Each row is followed by its class. Each block has new classes.
|  .01 | -.09 | -.01 | -.01 | -.06 | -.01 |  .09 |  .06 |  .11 |  .28 | -.11 |  .09 |  .03 | -.02 |  .00 | -.03 | -.03 |  .19 | -.11 |  .01 |  .02 |  .06 | -.11 |  .35 |  .06 | -.05 |
T
|  .07 | -.03 | -.07 | -.12 |  .08 | -.18 |  .14 | -.02 |  .20 |  .00 |  .02 | -.01 |  .12 | -.04 | -.02 | -.01 | -.03 |  .12 | -.07 | -.03 | -.02 | -.01 |  .04 | -.10 |  .12 |  .03 |
T
| -.01 |  .67 | -.01 | -.30 | -.16 | -.19 |  .04 | -.23 |  .13 | -.57 | -.04 | -.10 | -.03 |  .10 |  .01 | -.08 |  .18 |  .10 |  .31 | -.23 |  .04 | -.09 |  .10 | -.17 |  .17 |  .04 |
T
|  .07 |  .19 |  .26 | -.62 |  .09 | -.32 | -.04 | -.03 |  .39 | -.14 | -.39 | -.06 |  .06 |  .21 | -.07 | -.03 |  .14 |  .20 | -.08 | -.14 | -.03 | -.10 |  .13 |  .15 | -.04 |  .02 |
V
| -.09 | -.06 | -.13 |  .14 |  .01 |  .07 |  .14 |  .05 |  .06 | -.02 |  .13 |  .11 | -.01 | -.11 |  .02 |  .05 | -.03 |  .02 |  .06 |  .03 |  .04 | -.05 | -.13 | -.04 |  .03 |  .01 |
A
| -.08 |  .07 | -.01 | -.33 | -.08 | -.08 |  .07 |  .11 |  .24 | -.24 | -.31 |  .04 |  .12 |  .00 | -.07 |  .12 |  .00 |  .08 | -.15 | -.01 |  .05 | -.10 |  .14 |  .17 |  .02 | -.10 |
Q
| -.09 | -.22 | -.13 |  .13 | -.07 |  .08 |  .12 |  .22 |  .16 | -.01 |  .00 |  .04 |  .05 | -.06 | -.07 |  .07 | -.03 |  .03 | -.07 |  .00 |  .04 | -.05 |  .02 | -.03 |  .07 |  .03 |
F
| -.21 | -.07 | -.20 |  .41 | -.22 |  .35 | -.01 |  .19 |  .07 | -.37 |  .36 |  .16 | -.08 | -.11 | -.03 |  .02 | -.10 |  .00 |  .05 |  .01 | -.05 | -.08 | -.08 | -.19 |  .12 | -.02 |
W
| -.08 |  .10 | -.07 | -.05 | -.12 |  .04 |  .12 |  .14 |  .18 | -.02 | -.01 |  .08 |  .00 |  .02 | -.04 |  .02 | -.07 |  .05 | -.06 | -.05 |  .02 | -.03 | -.06 | -.02 |  .06 | -.15 |
Q
|  .01 | -.02 | -.09 |  .10 | -.01 |  .16 |  .15 | -.04 | -.12 |  .04 |  .20 |  .15 | -.19 | -.09 | -.03 | -.14 | -.04 |  .00 | -.02 | -.12 | -.04 | -.01 | -.21 | -.18 | -.01 | -.08 |
P
|  .02 | -.17 |  .09 | -.08 | -.07 | -.03 |  .04 |  .19 |  .11 |  .13 | -.20 |  .08 |  .12 |  .00 | -.06 |  .21 | -.04 | -.04 | -.08 |  .06 |  .04 |  .07 | -.05 |  .04 | -.03 | -.02 |
W
| -.03 | -.07 | -.20 |  .28 | -.16 | -.01 |  .29 | -.07 | -.05 |  .11 |  .28 |  .15 | -.02 | -.20 |  .00 | -.11 | -.05 |  .13 |  .15 | -.01 | -.25 | -.06 | -.18 | -.17 | -.02 | -.08 |
F
|  .05 |  .36 | -.05 | -.21 | -.03 | -.13 | -.04 | -.11 | -.02 | -.32 | -.19 | -.02 | -.04 |  .11 |  .06 | -.07 |  .13 | -.07 |  .11 | -.17 | -.02 | -.55 | -.03 |  .00 |  .09 |  .04 |
T
| -.08 | -.24 | -.21 |  .49 | -.20 |  .35 | -.18 |  .22 | -.12 |  .11 |  .39 |  .17 | -.04 | -.14 |  .01 |  .09 | -.11 | -.03 | -.01 |  .15 |  .02 |  .02 | -.23 | -.17 | -.02 | -.08 |
V
| -.13 | -.12 | -.08 |  .26 | -.13 |  .22 |  .09 |  .14 |  .00 |  .04 |  .19 |  .12 | -.10 | -.07 | -.03 |  .23 | -.09 |  .02 | -.04 |  .05 |  .04 |  .03 | -.13 | -.30 |  .01 | -.11 |
V
| -.01 | -.01 | -.01 | -.34 | -.05 | -.23 |  .14 |  .03 |  .20 | -.15 | -.23 |  .06 |  .06 |  .15 | -.05 | -.05 |  .11 |  .19 | -.07 | -.11 |  .06 | -.04 |  .10 | -.02 |  .07 |  .10 |
V
| -.04 | -.05 | -.12 |  .06 | -.16 |  .13 |  .12 |  .21 |  .10 | -.01 |  .11 |  .26 | -.04 |  .06 | -.20 |  .10 | -.04 |  .00 | -.13 |  .03 | -.04 |  .08 |  .03 | -.01 | -.04 | -.11 |
Q
| -.02 | -.17 | -.22 |  .11 | -.15 |  .22 |  .01 |  .12 |  .03 |  .10 |  .06 |  .18 | -.06 | -.09 |  .07 |  .04 | -.06 | -.01 | -.03 |  .06 | -.05 |  .05 | -.12 | -.14 |  .05 | -.01 |
Q
| -.12 | -.28 | -.15 |  .52 | -.15 |  .31 |  .09 |  .24 |  .01 |  .20 |  .36 |  .21 |  .02 |  .05 |  .04 | -.08 | -.21 |  .02 |  .03 |  .12 |  .02 |  .11 | -.18 | -.25 |  .06 | -.13 |
Q
| -.18 | -.04 | -.08 | -.06 | -.09 | -.02 |  .13 |  .07 |  .10 | -.03 | -.07 |  .08 |  .18 | -.13 | -.12 |  .20 | -.02 |  .26 | -.09 | -.05 |  .04 |  .03 | -.04 | -.10 |  .04 | -.07 |
Q
| -.11 |  .00 | -.14 | -.04 | -.25 |  .07 |  .14 |  .30 |  .29 | -.12 | -.33 |  .07 |  .19 |  .17 | -.13 |  .24 | -.14 |  .18 | -.14 |  .09 |  .13 | -.15 |  .07 | -.07 | -.32 | -.21 |
P
| -.07 | -.36 | -.11 |  .15 | -.10 |  .24 |  .09 |  .12 |  .03 |  .10 |  .13 |  .08 | -.06 | -.11 | -.02 |  .01 | -.11 | -.05 | -.09 |  .05 | -.03 |  .06 | -.13 | -.13 |  .10 |  .02 |
Q
| -.05 | -.75 |  .08 |  .22 |  .17 |  .13 |  .21 |  .60 |  .12 |  .82 | -.05 |  .22 |  .19 | -.21 | -.10 |  .07 | -.23 |  .00 | -.75 |  .24 |  .10 |  .11 | -.16 | -.08 | -.14 |  .04 |
T
| -.15 |  .07 | -.36 |  .42 | -.21 |  .28 |  .00 |  .22 | -.06 | -.27 |  .27 |  .12 | -.10 | -.04 | -.06 |  .05 | -.04 | -.07 |  .14 |  .01 | -.13 |  .01 | -.03 | -.16 |  .00 | -.09 |
W
| -.08 | -.06 | -.22 |  .13 | -.07 |  .09 |  .04 |  .11 |  .10 |  .00 |  .06 |  .08 | -.05 |  .02 | -.07 | -.08 | -.02 | -.08 | -.01 | -.02 |  .00 | -.04 | -.01 | -.08 |  .03 |  .01 |
V
| -.16 | -.06 | -.08 |  .19 | -.20 |  .13 |  .13 |  .19 |  .03 | -.05 |  .06 |  .07 |  .09 |  .01 | -.01 |  .05 | -.10 |  .01 | -.01 |  .06 |  .02 | -.06 | -.01 | -.08 | -.05 | -.11 |
W
| -.13 | -.10 | -.02 |  .22 | -.08 |  .18 |  .10 |  .05 |  .14 |  .11 |  .25 |  .36 | -.07 | -.04 |  .03 | -.09 | -.07 |  .08 | -.04 | -.06 | -.07 |  .01 | -.28 | -.15 |  .08 |  .00 |
F
| -.20 |  .27 | -.34 |  .38 | -.43 |  .30 | -.04 |  .24 |  .05 | -.49 |  .39 |  .07 | -.15 |  .04 |  .03 |  .72 | -.15 | -.09 |  .19 | -.06 |  .00 | -.01 |  .06 | -.22 |  .00 | -.12 |
A
|  .22 | -.35 |  .16 | -.12 |  .34 | -.28 |  .40 | -.11 |  .06 |  .78 |  .04 |  .12 |  .23 | -.10 |  .12 | -.30 | -.02 |  .04 | -.17 |  .06 | -.06 |  .05 | -.40 | -.16 |  .01 | -.07 |
A
| -.09 | -.05 | -.03 |  .12 | -.10 |  .11 |  .10 |  .05 | -.04 |  .02 |  .22 |  .14 | -.04 |  .00 |  .04 | -.22 | -.02 | -.03 |  .07 |  .03 | -.06 |  .03 | -.16 | -.14 | -.01 | -.03 |
A
| -.14 | -.04 | -.09 | -.13 | -.22 | -.02 | -.01 |  .25 |  .24 | -.25 | -.44 | -.07 |  .07 |  .12 | -.19 |  .33 |  .01 |  .13 | -.38 |  .12 |  .03 | -.11 |  .19 |  .10 | -.13 |  .02 |
P
| -.04 | -.20 |  .09 | -.19 | -.01 | -.08 |  .05 |  .09 |  .21 |  .29 | -.27 |  .00 |  .07 |  .01 | -.11 |  .04 | -.03 |  .03 | -.09 |  .13 |  .03 | -.06 |  .01 |  .03 | -.04 |  .12 |
W
| -.15 | -.45 | -.18 |  .71 | -.04 |  .46 |  .13 |  .11 | -.21 |  .35 |  .71 |  .30 | -.09 | -.29 |  .02 | -.09 | -.26 | -.10 |  .24 |  .14 | -.05 |  .06 | -.30 | -.31 |  .01 | -.14 |
Q
| -.03 | -.10 | -.06 | -.06 | -.12 |  .10 |  .07 |  .10 |  .05 |  .04 |  .04 |  .08 |  .12 | -.27 | -.08 |  .05 | -.05 |  .06 | -.04 | -.01 | -.01 |  .00 | -.13 | -.08 |  .02 | -.07 |
F
|  .05 |  .05 | -.03 | -.29 | -.07 | -.07 |  .23 |  .02 |  .32 | -.05 | -.23 |  .27 |  .05 |  .09 | -.06 |  .07 |  .01 |  .05 |  .04 | -.10 |  .11 |  .03 |  .12 | -.07 |  .05 | -.01 |
V
| -.05 | -.46 |  .15 |  .34 |  .07 |  .09 |  .22 |  .17 |  .03 |  .54 |  .19 |  .04 |  .03 | -.09 | -.06 |  .06 | -.19 | -.03 | -.28 |  .13 |  .02 |  .04 | -.13 | -.06 |  .00 | -.01 |
T
| -.03 | -.43 | -.19 |  .72 | -.01 |  .40 |  .16 |  .12 | -.26 |  .34 |  .73 |  .00 | -.15 | -.45 |  .14 | -.24 | -.14 | -.06 |  .07 |  .17 | -.07 |  .14 | -.31 | -.26 | -.04 | -.14 |
Q
| -.07 |  .14 |  .11 | -.51 |  .17 | -.24 |  .20 |  .03 |  .20 | -.17 | -.33 |  .00 |  .03 |  .19 | -.02 |  .02 |  .04 |  .14 | -.12 | -.08 |  .04 | -.10 |  .15 |  .00 |  .02 |  .11 |
V
| -.13 | -.21 | -.02 | -.26 | -.30 | -.10 |  .06 |  .35 |  .14 |  .04 | -.39 | -.06 |  .16 |  .09 | -.21 |  .34 | -.11 |  .09 | -.26 |  .10 |  .00 | -.04 |  .29 |  .16 | -.12 |  .03 |
F
|  .03 |  .04 | -.32 |  .32 |  .10 |  .14 |  .17 | -.11 | -.02 |  .14 |  .35 |  .21 | -.18 | -.08 |  .08 | -.22 | -.01 |  .02 |  .02 | -.10 |  .01 |  .12 | -.34 | -.26 |  .09 | -.09 |
P
| -.11 |  .33 |  .01 | -.75 | -.07 | -.24 |  .03 |  .18 |  .42 | -.40 | -.63 |  .02 |  .19 |  .23 | -.26 |  .28 |  .21 |  .24 | -.13 | -.05 | -.01 | -.18 |  .33 |  .05 | -.03 |  .11 |
Q
| -.55 |  .06 | -.39 |  .55 | -.35 |  .38 |  .01 |  .12 |  .04 | -.36 |  .44 |  .23 | -.10 |  .02 |  .03 | -.10 | -.07 |  .12 |  .17 | -.04 |  .01 | -.05 | -.08 | -.22 | -.02 |  .03 |
W
|  .02 | -.05 | -.31 |  .40 | -.18 |  .27 |  .09 |  .18 |  .03 | -.20 |  .21 |  .16 | -.04 | -.09 |  .01 |  .21 | -.09 |  .03 | -.06 |  .03 |  .02 | -.04 | -.01 | -.16 | -.01 | -.06 |
W
| -.12 | -.22 | -.23 |  .46 | -.14 |  .29 |  .00 |  .19 | -.04 |  .19 |  .31 |  .06 |  .03 | -.11 |  .02 | -.01 | -.16 | -.04 |  .04 |  .04 | -.07 | -.09 | -.11 | -.17 | -.02 | -.12 |
V
| -.10 | -.41 | -.31 |  .78 | -.25 |  .41 |  .07 |  .17 | -.07 |  .14 |  .51 |  .26 | -.02 | -.30 |  .01 |  .05 | -.21 | -.06 |  .01 |  .12 | -.03 |  .14 | -.14 | -.21 |  .00 | -.11 |
V
| -.09 | -.03 | -.01 |  .00 | -.08 |  .10 |  .10 |  .08 | -.03 | -.04 |  .04 |  .01 |  .10 | -.01 |  .04 |  .07 | -.25 |  .06 | -.07 |  .04 | -.07 |  .02 | -.32 | -.11 | -.05 | -.04 |
Q

Each row is followed by its class. Each block has new classes.
|  .10 |  .19 | -.05 |  .16 | -.17 |  .38 |  .44 | -.13 | -.15 | -.07 |  .13 |  .17 | -.16 |  .25 |  .01 | -.05 | -.20 | -.44 | -.07 | -.04 | -.08 | -.10 |  .21 | -.02 | -.08 | -.05 |
rc
|  .03 |  .07 |  .05 | -.02 | -.07 | -.21 |  .03 |  .15 |  .11 |  .11 | -.10 |  .01 |  .02 |  .16 | -.02 | -.06 |  .00 |  .14 |  .09 | -.02 | -.08 |  .04 | -.13 | -.04 |  .05 | -.05 |
jm
|  .08 |  .11 | -.05 |  .04 | -.01 | -.05 |  .10 |  .04 | -.04 |  .15 | -.13 |  .01 |  .01 | -.03 |  .04 |  .03 |  .04 |  .01 |  .03 | -.04 |  .09 | -.02 | -.12 |  .01 |  .08 |  .00 |
jm
| -.01 |  .04 |  .07 |  .00 | -.12 | -.26 |  .49 | -.17 | -.03 |  .22 | -.40 |  .00 | -.06 |  .18 | -.19 |  .05 |  .04 |  .31 |  .05 |  .01 | -.03 |  .01 |  .03 | -.05 |  .11 | -.01 |
gs
| -.36 |  .36 |  .17 |  .05 | -.18 |  .15 | -.30 | -.08 | -.27 |  .72 |  .03 | -.01 |  .30 |  .17 | -.11 |  .23 | -.17 |  .45 |  .08 | -.01 | -.11 |  .04 | -.19 |  .04 |  .37 |  .12 |
jm
| -.21 |  .31 |  .07 |  .04 | -.20 |  .39 |  .09 |  .13 | -.07 |  .39 |  .12 | -.01 | -.01 |  .03 |  .05 |  .07 | -.17 | -.06 |  .07 |  .02 | -.08 | -.02 |  .01 |  .15 |  .27 |  .13 |
rc
|  .34 | -.13 |  .46 | -.11 | -.28 | -.12 |  .70 | -.01 |  .05 |  .31 | -.83 |  .07 | -.20 |  .16 | -.23 | -.04 | -.05 |  .38 |  .03 | -.08 | -.09 | -.22 | -.21 | -.12 |  .08 |  .04 |
gs
|  .20 | -.10 | -.10 |  .09 |  .02 |  .09 |  .26 | -.07 |  .15 |  .19 |  .27 | -.06 | -.06 |  .10 |  .09 | -.03 | -.26 | -.16 | -.17 |  .11 |  .06 | -.04 | -.56 |  .11 |  .62 |  .06 |
rc
|  .07 | -.01 | -.01 |  .03 | -.08 | -.09 |  .16 |  .11 |  .07 |  .10 | -.03 | -.01 |  .17 |  .08 | -.03 |  .00 |  .01 |  .08 |  .10 | -.09 |  .04 | -.02 | -.12 |  .03 |  .05 |  .03 |
jm
|  .15 | -.04 |  .20 | -.05 | -.22 | -.29 |  .53 | -.10 |  .11 |  .09 | -.54 |  .02 | -.19 |  .25 | -.11 |  .03 |  .11 |  .42 |  .04 | -.04 | -.02 | -.04 | -.05 | -.08 |  .11 |  .05 |
gs
| -.21 |  .14 |  .06 |  .03 | -.03 |  .30 | -.02 | -.07 | -.12 |  .31 |  .08 |  .05 |  .02 |  .16 | -.02 |  .06 | -.14 | -.03 |  .01 |  .01 | -.09 |  .03 |  .10 |  .12 |  .06 |  .10 |
gs
|  .37 | -.11 |  .09 |  .09 | -.07 |  .05 |  .25 |  .07 |  .06 |  .45 | -.64 | -.08 | -.15 | -.03 | -.12 | -.01 | -.02 |  .18 | -.13 | -.08 |  .13 | -.20 | -.09 | -.14 |  .63 |  .03 |
gs
|  .44 | -.31 | -.10 |  .00 |  .20 | -.07 | -.02 |  .12 |  .19 |  .19 |  .10 |  .08 |  .13 |  .02 |  .04 |  .14 | -.26 |  .03 | -.08 |  .06 |  .10 | -.17 | -.52 | -.09 |  .32 |  .07 |
rc
| -.47 |  .32 |  .07 |  .06 | -.11 |  .20 | -.19 | -.04 | -.15 |  .47 | -.01 |  .11 |  .07 |  .00 | -.10 | -.01 | -.23 |  .28 |  .07 | -.01 | -.09 | -.09 | -.01 |  .15 |  .35 |  .10 |
jm
| -.09 |  .01 | -.13 | -.06 |  .14 | -.22 |  .12 | -.07 |  .09 | -.20 |  .34 | -.27 |  .21 |  .03 | -.05 | -.01 | -.06 |  .04 |  .00 |  .15 | -.24 |  .04 | -.12 |  .15 |  .24 | -.09 |
gs
